(in the rows, 128 means zero)
Each row is followed by its class number. Each block has new classes, again numbered from 0 up, in any order.
[148  71 116 153 139 119 180 140  91 140 139  51  94 118 102  89 131 125
 142 116 158 163 128 132  93 132 189 143 139 178 127 158 149 106]	1
[127 113 159 140 142 138 122 125  82 113 152 116 128 102 155 125 117  98
 171 133 169 109 129 140 143 138  89 150 118  99 133 103 120 122]	4
[140  99 153 122 129 110 158 143  96  98 125  97 150 131 139 130 111 119
 121 111 136  95 124 141 156 101 105  93 115  96 130 159 168 144]	3
[132  57 107 131 169 126 130 139 127 138 158 185 136 108 141 115 136 114
 133 150 136 128 165 136 107 177  56 173 133 144 125 150 102 150]	3
[123  91 165 146 135 162  80 117 113 126 102 148 145  88 155 160 115  68
 158 152 190 153 135 149 130 140 120 119 134 118 118 110  32 125]	4
[113  96 103 113 146 114 133 131 132 134 119 125 124  94 116 149 157 102
 133 153 118 194 122 131 108 188 153 142 138 132 145 123 107 127]	0
[117  68 148 119 114 100 137 149 101 109 119 119 147 131 138 134  97  76
  87 119 175 140 119 158 141 131 130  48 133 134 129 140  98 145]	5
[133 109 166 115 126 100 148 150 119 104 137 120 141 103 147 106 123  76
 129 116  97 126 119 152 128 178 161 123 138 132 135 175 142 125]	2
[130 123 110 130 134 158 167 112  83 144  98  97 118 142 108 160 148 127
 147 133 161 135 121 146 149 102 131 111 106  90 112 127 128 125]	3
[159  94 170 131 119  67 156 168 123 105 133 166 157 122 133  99 117  99
 121 110  96 126 121 162 123 180 157  89 152 176 133 172 147 116]	5
[152  44  91 146 139 104 202 134 126 145 192 183 129 106 133  82 114 107
 173 104 146  78 145 122 160 156  60 187 119 178 140 141 132 131]	4
[127 132 134 116  82 142 138 104 121 114 166  95 157 144 161 117 112  65
 156 136 145 110  79 157 201  99 117  91 118  76  99  91 100 179]	0
[ 86  90 154 134 161 132 136 157 151 116 134 189 145 147 101 124 164  96
 125 126 105 136 145 116  86 193 146 159 144 155 119 118 110  83]	1
[ 85 172 107 111 124 114  80 132 172 149 132 171 106 156 122 105  89 179
 105 159 126 123 115 100 111 101 252 143 121 159 135 110 132 139]	6
[140  70  99 135 170  99 130 131  99 134 130 127  70  83 112 118  96 134
 192 147 149 135 133  95 123 151 180 141  92 196 137  90 174 106]	6
[147 142 190 127 103 145 105 117 116 102 107  79 162 119 139 120 120  88
 161 124 197 105 108 141 198  92 129 144 116 106  95 142 107 117]	2
[124 136 150 114 114 131 138 129 121 108 126  93 138 156 147  94 139 117
 116 118 121 111 127 145 151  94 154 119 122  99 124 183 138 134]	5
[103  93 186 141 137 143  87 102 113 124  86 126 124 175 116 138 113  69
 159 135 185 147 160 138 125 119 144 119 129 118  96  69  56 105]	5
[ 76 107 147 134 138 137  79 106 182 172 153 200 125 170 131  99 134 150
 118 138 129 145 157  96 128 121  92 214 140 145 104 116  88 138]	4
[139 114 131  98 124 122 182 137  95 148 127 126 120 136  96 113 116 179
 129 106  84 111 120 152 137 113 148 113 125 142  95 168 221 134]	1
[162 145 142 110 120  85 160 150 107 113 129 130 167  89 126 134 153 137
 129 118 114 108  83 142 134 148 136 115 139 135 148 198 176 118]	7
[163  76  77 142 158 117 139 114 106 127 132 115  81 143 150 108  97 118
 122 145 143 153 176 143  98 139 100 142 115 167 133  98  98 164]	5
[136 152 119  80 132  92 154 142 152 144 170 187 123 173 127  96 147 159
 106 158  96 132  99 127 140 157 135 154 137 152 105 144 184 174]	7
[136  85 132 162 133 111 170 153  93 134 138 149 115 160 149 116 144  98
 135 123 108 132 122 126  97 175 184 111 132 160 126 127 111 119]	5
[153 147 101 118 140 109 139 137 104 135 127 114  93 121 118 102 117 160
 134 141 156 136 127 129 128 112 128 141 117 142 153 140 145 139]	3
[149 162 182 137 130  91 101 123 166 116  99 186 168 161 117 154 136 147
 126 124 104 147 140 141 135 145 110 175 151 120 133 119 129  93]	1
[107  75  89 164 144 162 132  97 120 171 128 106 123  83 134 167 174 110
 145 164 145 185 110 121 126 178 142 181 120 118 120 127  54 132]	1
[102 131  99 100 140 162 119 128 112 144 145 127  81 151 116 106 116 157
 138 146 147 138 135 116 138 105 133 126 117 127 107 117 135 163]	3
[100 140 135 131 151 130 121 129 136 140 144 141 112 150 136  83 145 134
 123 136 119 114 142 127 113 118 179 188 115 118 138 156 133 109]	6
[104 154 141 151 141 125  75 107 200 106 115 134 125  94 109 139 139 115
 109 169  56 146 108 133  68 170 162 104 143 116 126 111 118 106]	1
[128 172  91  96 140  94 121 148 142 152 128 178  87 158 127 103 127 214
 107 152  82 137 111  99  95 137 186 161 122 176 144 132 175 144]	1
[118 169  97 120 108 128 115 128 152 120 104 131 131 131 119 161 129 146
  91 137 103 159 110 144 115 138 184 104 140 111 139 118 117 132]	0
[161 171 116 138 128 120 158 119  87  94 142  94 138 119 158 139 158 122
 171 143 130 125  71 152 133 116 121  81 123  85 150 119 162 133]	4
[180 169 145 131 111 115 116 129 162  99  80 101 155  70  47 192 132 103
 129 140 162 184  92 148 125 138 119  46 164 172 122 105 120  79]	7
[133 111 170 122 152 177 124 107 136 116  69  74 131 188 130 128 179 123
 142 124 157 173 172 122 155  57 133 191 106 126  83 159 141  96]	4
[121 144 124 142 148 151  79  92 136 122  75 143  95 170 107 144 119 141
 143 126 139 146 163 118  92 102 143 139 121 150  97  82 114  98]	2
[130 138 150 115 151 138 136 132  95 102 117  97 130 126 130 115 148 110
 114 145 151 134 119 148 118 108 134 116 116 105 106 150 160 131]	2
[132 113 127 122 133 139 148 128 117 136 114  94 118 133 105 108 152 113
 158 122 152 147 116 139 145 114 150 117 126 140 127 154 107 112]	6
[142  99  72 119 127 124 187 110  76 125 130 104 130 143 120 128 127 169
 181  87 147 106 129 100 179  51 145 155  90 135 129 130 207 127]	0
[ 77  95 150 104 101 138 135 112 159 129 130 102 164 156 125 122 110 108
 122 131 157 114 119 107 199  82 183 130 123  88 111 146  96 166]	5
[132  81  82 107 104 148 168 105 131 145  96 113 128 136 119 155 154 104
 166 132 152 127  91 128 186 114 138  89 115 107 108 139  93 145]	0
[140 115 128 126 150 141 156 122  64 102 142  80 124  91 129 125 136 113
 171 119 163 125 123 128 142 117 153 147 113 116 131 149 162 126]	7
[147 134 172 131 140 117 105 161 136 115 122 178 142 101 120 128 148 134
 118 141 111 130 119 156 108 202  93 135 157 132 125 151 112 104]	1
[163 170 146 128 109  96 114 116 149  97 180  81 179  65 139 136 129 107
 170 167 144 140  72 131 154 144 167 151 154 111 142 142 159 139]	7
[119  85 161 115 151 131 153 146  94 123 136 139 131  99 139 102 133 120
 140 113 108  98 140 140 110 126 109 126 127 121 129 185 168 121]	4
[176  63  97 149 124 136 129  99 147 126 147 128 132  63 130 148  92  88
 166 156 196 118 143 151 191 154  57 165 126 104 118  99  75 151]	0
[150 105 133 124 119 120 153 129 106 120 115 100 142  90 102 122 136 116
 146 114 138 121 119 162 137 121 136 113 129 124 116 167 172  95]	0
[110 128 119 111 119 171 122 117 101 150 107  95 130  72 121 187 117 120
 124 145 110 134 107 124 130 125 125  91 108 122  93 119 134 140]	2
[100 148 106 125 145 150 127 100 124 145 118 141  85 173 103 136 125 135
 108 126 155 136 157 113 105  87 153 157 121 114 129 108 116 117]	7
[110 161 131 138 127 143 129  88 139 121 114 102 160 110 101 174 178  99
 148 138 136 140  96 135 132 139 124 133 140  73 136 124  91 106]	7
[132 149 117 147 117 133 102 105 186 152  95 167 151 186 117 173 145 180
 107 145 113 147 130 112 125 114 150 180 131 146  96 107 123 109]	1
[ 79 110 151  88 142 165  91 127 128 145 106 108 115 149 128 138 111 125
  72 163 138 193 169 134 127 115 164 146 123 118  90 126 101 169]	5
[122 107 101 130 142 108 137 118 153 142 154 148 116 150 137 107 133 141
 133 137 123 121 131 112 142 108 142 165 116 129 140 147 149 129]	6
[122 121 146 154 122 120 153 109 125 140 167  85 184 115  95 106 137 126
 148 134 143 119 115 115 139  90 130 165 127 142 105 113 153 123]	5
[116 129 166 116 147 148  83 130 136 107 107 105 141 112 139 149 143 105
 125 155 145 182 145 135 112 119 142 147 125 136 110 131 143 102]	4
[160 148 100 175 130 136 129 104 131 120 123 143 121 168 134 147 136 132
 157 136 155 131 126 126 125  89 130 117 130 108 135 102 102 120]	3
[150 148  81 134 133 113 106 105 194 155 128 149 124 124 107 139 140 158
 116 172 121 147 152 130 133 192  67 221 129 159 129  90  86 129]	5
[124  78 151 134 123 128 127 121 134 109 117 132 139  92 157 145 112  58
 148 129 128 141 110 138 153 131 133  74 120 127 128 132  95 135]	4
[158  93 125 101 126 137 181 126  86  99 118  80 148 120 153 132 135  84
 164 118 170  87 119 150 202  81  83 102  91  76 134 180 146 143]	3
[129 113 128 162 117 159  97 109 117 127 144  85 162 102 164 185 118  89
 130 136 159 131 133 148 141 123  84 134 131  79 136 116  65 124]	6
[118 129 155 117 133 182 168 114  79 125 102  88 108 155 127 138 140  83
 154 140 197 130 118 156 201 122 148 146 102  43 115 102  59 145]	1
[120 105 105 102 121 116 164 125 120 135 167 136 149 155 146 125 138 124
 148 128  81 103 116 102 128  78 123  99 116 137 118 148 198 139]	5
[130 100 122 131 124 124 127 138  81 126 134 107 132  96 133 143 127 110
 154 129 149 134 114 146 126 178 135 137 124 138 119 103 132 114]	0
[167 133 127 122 119 119 113 108 115 117 102 113 125  76 119 176  96 141
 164 124 132 104 141 134 157 101  93 135 113  94 139 123 184  93]	0

Next block: new classes, numbered from 0 again.
[129 115 116 132 136 123 133 136 120 172 129 106 143 117 134 158 139 135
 144 145 129 120 149 129 130 129 123 106 112 144 156 124 141 133]	0
[122 110 130 138 134 117 126 123 119 149 130 124 121 122 142 124 131  84
 101 105 106 130 112 114 138 127 122 143 111 123 126 121 117  95]	4
[151 118 145 108 124 121 122 123 116 120 128 126 136 126 139 122  94 134
 124 117 126 149 149 113 153 107 112 115 160 111 148 164 118 129]	11
[128 120 136 128 127 124 130 134 119 141 123 142 145 119 125 140 138 127
 128 140 131 113 144 117 134 146 136 144 116 141 113 123 140 124]	8
[ 99 123 102 157 118 106 135 142  94 133 133 155 136 112 154 113 158  89
 127 135 117 157 104 122 145 144 131 122 120 123 121 146  98 123]	6
[123 133 113 128 159 128 111 131  99 138 144 157  89  80 112 127 119  94
 121 115 130 135 162 133 123 129 131 129  93 112 143 147 142 120]	11
[118 120 136 149 112 125 111 129 154 159 122 122 149 124 116 135 147 101
 132 121 140 112 111 165 136 138 134 133 114 128 100 176 128 139]	0
[129 108 126 127 103  64 154 147 121 127 135 128 139 130 135 138 141 121
 109 152 109 157 140  95 134 128 143 135 121 109 123 142 136 107]	4
[131 123 114 131 152 121 119 119 106 112 140 126 130 129 125 129 148 124
 117 133 120 129 126 113 128 112 123 115 146 115 133 152 117 120]	5
[149 156  81  87 138 146 132  84 104  81 154 126 129 118 117 168 166 156
 142 150 127 107 149 117 107 103 124 145 103 158 150  98 135  95]	2
[107 104 130 131 115  83 154 143 144 123 108 129 150 127 152 110 110 110
 119 137 106 139 119 163 146 132 114 106 111 139 137 116  99 121]	7
[130 141 139 114 129 138 134 142 121 123 126 111 137 129 116 127 123 141
 127 131 117 140 126 102 134 132 136 133 134 116 146 131 124 136]	1
[122 120 122 140 127 134 141 134 121 130 130 114 119 124 127 138 149 110
 109 122 115 146 125  99 142 121 130 111 128 125 144 136 130 123]	6
[136 125 131 128 126 148 130 121 124 126 115  99 132 129 122 143 139 153
 142 132 124 124 129 105 138 138 130 130 112 130 155 124 133 124]	3
[ 90 117 153 173 114 116 168 137 151 158 103 151 150 152 111 123 130 143
 135 106 144 104 102 110 156 176 124 142 107 156  97 133 109 120]	3
[116 132 127 105 132 137 162 128  92 116 125 101 142 121 126 148 134 137
 135 149 117 124 135 103 141 126 129 111  95 146 171 101 105 122]	1
[136 120 128 129 117 136 140 118 106 114 126  98 113 128 115 138 129 141
 143 123 120 144 139 108 124 125 130 139 131 138 169 145 128 124]	9
[109 129 128 100 110 157 116 120 128 111 118 130 141 108  79 124 153  98
 128 147 137 135 112 134 131 125 144 147 117 121 113 150 119 146]	2
[149 131 109  93  90 136 135 118 146 142 136 112 142 124 119 132 127 149
 168 153 143 126 164 130 124 117 119 142 147 137 184 130 120 137]	1
[129 128 128 101 123 119 154 148  89 108 131 123 119 119 149 146 111 114
 101 110 106 149 129 101 139 113 137  98 145 122 132 144 130 128]	5
[121 109 141 132 119 130 127 120 143 134 117 129 135 122 120 123 132 120
 132 117 134 113 125 139 124 136 136 127 117 126 111 156 127 137]	5
[129  79 135 104 132 110 137  87 132 106 122  82 127 151 116 149 142 120
 150 140 140 117 134 106 147 116 133 149 102 132 159 129 113  82]	3
[128 132 110 147 147 131 110 134 121 157 127 128 148 117 126 165 127 136
 139 134 125 119 153 161 143 121 145 111 110 143 136 124 170 130]	0
[153 134 118 138 149 148 129 117 106 119 129 107 116 113 114 155 145 152
 150 142 136 107 127 122 107 124 125 134 100 141 146  93 132 126]	5
[117 124 106  96 120  89  99 129  95 107 115 155 142 114 136 103 119 109
 110 159 116 160 131 111 150 143 120 116 109 115 105 184 111 135]	3
[118 118 150 143 106 120 159 127 150 136 121 127 130 128 122 128 105 139
 114 111 131 130 119 124 143 130 118 116 114 129 131 132 131 133]	11
[133  98 150  85 137 142 139 124 126 153 111 116 143  97 147 121 117 151
 143 116  92 101 149  94 162 134 130 134 125 123 139 150 144 122]	8
[103 130 124  99 130 119 132 122 134  86 123 118 151 136 159 146 128  89
  79 140 115 174 137 176 139  99 132 122 137 114 162 152 136 117]	2
[135 104 124 115 156 117 125 119  80 109 125 110 115 135 110 116 145 132
 148 163 127 140 146  94 120 129 120 123 111 131 157 135 103 132]	9
[208 144  82 110 191 135  97 103  18 122 199 109  63 119 179 105 213  99
 186  84 124 181 121  62 170 165 110 137 166 118 156 228 113 107]	7
[ 99  78 114 119 167 114 108  94 119 126 139 102  98 147 133 112 148  98
 145 148 128 127 125 129 136 121 131  96 110 129 114 141 106 119]	10
[131 128 128 111 111 129 154 131 128 110 121 113 116 126 123 141 110 143
 125 113 118 145 136  94 144 125 125 131 126 134 176 120 134 113]	3
[105 105 133 111 136 111 139 156 150 144 111 128 148 139 138 116 139 124
 115 157 109 127 127 163 156 121 130 125 122 110 106 145 116 139]	4
[116 130 122 126 166 101 116 123 127 111 126 118 129 118 146 120 127 128
 109 153 120 163 135 141 139 111 117 148 121 107 146 153 144 106]	2
[118 109 130 156 134 127 126 128 117 182 127 114 131 111 143 126 141 116
 113 121 120 112 116 104 157 121 112 126 121 110 132 126 128 115]	11
[127 119 129 133 111 129 125 108 120 144 114 129 120 122 127 131 117 109
 141 118 135 118 124 150 122 144 126 148 117 140 111 176 123 127]	9
[134 115 141 132 112 129 156 130 118 134 123 110 134 114 132 158 132 119
 112 121 111 104 133 105 138 131 126 114 100 164 128  94 139 113]	8
[126 117 127 121 126 119 121 136 118 133 120 117 119 124 133 125 124 114
 125 119 117 144 127 106 154 132 133 132 131 112 133 155 135 118]	3
[135 120 118 137 145 143 104 115  90 120 122 128 130 126 122 130 118 124
 148 126 118 148 143 132 114 133 134 144 133 137 165 125 120 124]	9
[207 202 174  77 159 190 170 144  93  35 115 154 124  98 102 152 147 165
 114 120  85  88 123  97 139 114 137 138  98  96 177  86 145 143]	8
[128 133  76 113 108 156 122 106  75 227 143  96 101  75 159 148 148 113
 131 174 113  88 102  62 155  96 133  97 176  51 135 163 165 131]	10
[111 136 130 174 122 102 135 148 114 174 137 152 139 134 166 120 115  95
  94  89 120 133 110 107 144 139 122  98 125 131 117 115 142 123]	0
[142 107 120 102 124 109 128 109 137 128 136 111 155 148 105 136 130 126
 130 159 123 124  98 115 137 101 122  99 161 104 121 170 117 139]	0
[ 59 111 211 252 200 134  55 118 147 135 120 197 186 155 110  54 158  86
 143  16 121 105 131 133 108 227 194 188  99 107  61 185  85  80]	1
[132 104 146  86 125  81 148 130 140  91 113 148 156 145 138 125 109 140
 125 150 128 135 149 134 123 118 133 127 134 109 131 147 117 131]	5
[126 130 127  99 151 137 127 137 127  97 115 135 146 141 133 128 143 134
 112 137 119 134 119 160 153 113 122 126 135 123 130 147 117 147]	5
[112 107 150  90  72  99 139 105 105  97 121 132 152 107  88 135 121 101
 108 153 153 135 150  84 148 113 141 131 107 101 132 192 103 121]	11
[169 174 133 186  36 126 205 164 171 171 124 193 128 100  99 139 121 132
 139  88 123  63  90 145 185 124 114 140 145 166  99  79 169 142]	8
[ 98 134 104 101 100 171 112 134  95 117 118 114 122  91 138 119 136  88
  97 135 111 134 122 112 139 100 129 101 105 126 137 118 100 138]	6
[149 144 121 118 128 121 119 136 138 132 139 134 120 113 115 152 154 103
 130 108 128 118 117 148 129 131 137 161 110 121 114 165 144 122]	0
[126  85 131 130 108 118 131 113 154 148 131 111 125 124 103 113 146 110
 155 133 128 131 120 135 121 147 131 130 110 133 111 166 109 132]	4
[102 108 133 147 105 143 126 132 149 178 115 144 148  94 120 133 134 107
 123  97 117 105 135 149 132 151 126 132  99 145 119 134 121 132]	11
[122  52 194 154 151 104 140  75 127 148 114  80 139 147 124 117 150  91
 133 110 140  87 126 109 209 112 127  95  99 101 108 213 112  96]	11
[ 97 112 133 137 153 146 118 118 153  96 113 115 126 133 126 124 124 151
 152 100  95 141 107 167 166 120 147 161 121 142 145 110 127 110]	10
[118 134 102 138 119 150  84 156 170 136 134 156 121  94 101 111 108  86
 100  70  71 159 111 155  45 173 139 133 139 140 115 105 122 140]	7
[134 104 140 101 127 109 158 120 157 140 129 109 129 142 115 129 109 134
 147 126 127 110 148 118 132 121 118 126 131 141 147 130 114 116]	1
[109  77 140  90 117 158  75 116 137 147 106 106 130 134 120  96 157  91
 156 146 140 124 127 136 125 147 140 128 110 129 100 133  94 166]	10
[134 190 129 206  62 130  91 154 150 143 132 217 164 112 105  74 124 107
 117 125 149 123 115 155  92 154 131  96 129 105 100 133 132 191]	0
[129 124 144 150 154 144 119 123 104 129 124 119 144 132 117 135 144 113
 131 137 130 126 120 111 112 134 138 116 122 129 116  96 125 124]	2
[140 109 149 125 169 135 120 116 118 126 120 122 122 141 102 141 156 127
 135 137 113  87 122  85 120 126 145 126 115 108 113  90 122 116]	10
[ 75 113 124 165 140 106  86  99 156 118 127 167 187 156 155  97 169 121
  90 109 117 130 131 176 177 133 138 146 103 113 106 175 130 109]	11
[101 109  84 149 172 100 119 167 139 168 124 136 122 139  82 136 145 138
 117 195 120 105 145 134 144 105 129  92 123 125 101  80 154 136]	3
[175  91  38  50 151 101 140 117 201 158 173 161  81 127 111 114 207 135
 171  99  68 108 112 119 165 100 115 209 169 111 133 135 167  98]	6
[114 111 151 118  47 113 169 136  94 125  99 107 151 108 131 169 122  85
 125 141 132 151 139 141 123 151 154 111 114 137 134 202 113 146]	9
[135 110 154 121 107  18 170 156 153 134 115 137 181 167 150 164  94 126
  73 156 104 170 142 104 115 151 134 118 151 105 112 159 150 115]	1
[ 95 110 125 123 119  86 118 145 163 137 124 133 146 139 133 100 112 107
 111 136 117 152 132 150 131 132 126 142 128 124 121 143 114 125]	1
[141  91  93  90 108 144  65  92  80 121 123 112 144 133  62 105 168  65
 154 210 148 160  53 102 170 103 111 137 180 108 119 149  57 167]	10
[111  90 121 141 139  65 152 138 136 110 138 116 149 161 114 135 167 139
 137 176 117 146 118 127 156 110 157 156 122 104 122 114 128  94]	4
[135 113 141 143 120 120 147 132 115 138 122 121 135 114 130 135 132 116
 140 135 122 141 142 130 131 142 130 125 101 135 158 125 117 123]	4
[103 104 122 174 120 117  80  91 147 126 126 108 190 124 113 137 158  97
 101 129 113 136 124 143 123 121 131 129 116 123 165 162 115 105]	0
[127 118 132 144 125 137 139 131 127 142 125 112 130 104 118 129 128 150
 137 128 121 129 130 117 142 128 114 123 109 133 156 118 121 132]	11
[110 104 145 139 139 123 107 110 151 145 104 110 142 111 100 120 128 115
 130 133 135 118 125 141 125 152 127 152 104 122 120 175 111 113]	7
[212 208  86 193 187  71 125 147  54  71 174 231 108  76  43 105 101 160
 138 194  91 174  62  69  85 156  98  92 197  75  87 193 121 159]	8
[122 111 134 129 116 122 132 124 153 132 112 130 143 125 112 133 124 137
 143 137 138 113 118 160 125 131 138 134 125 126  99 160 130 142]	5
[159 144 130 114 127 158 102 113  86 100 120 137 111  89 134 141 124 106
 155 104 109 140 123 127 121 146 135 144 106 139 151 117 114 127]	10
[159  60 184 148 187  89 114  72 159  69 114  52 161 175 122 114 115 204
 184 180 128 184 151 144 109 154 122  97 113 120 157 216 105 131]	4
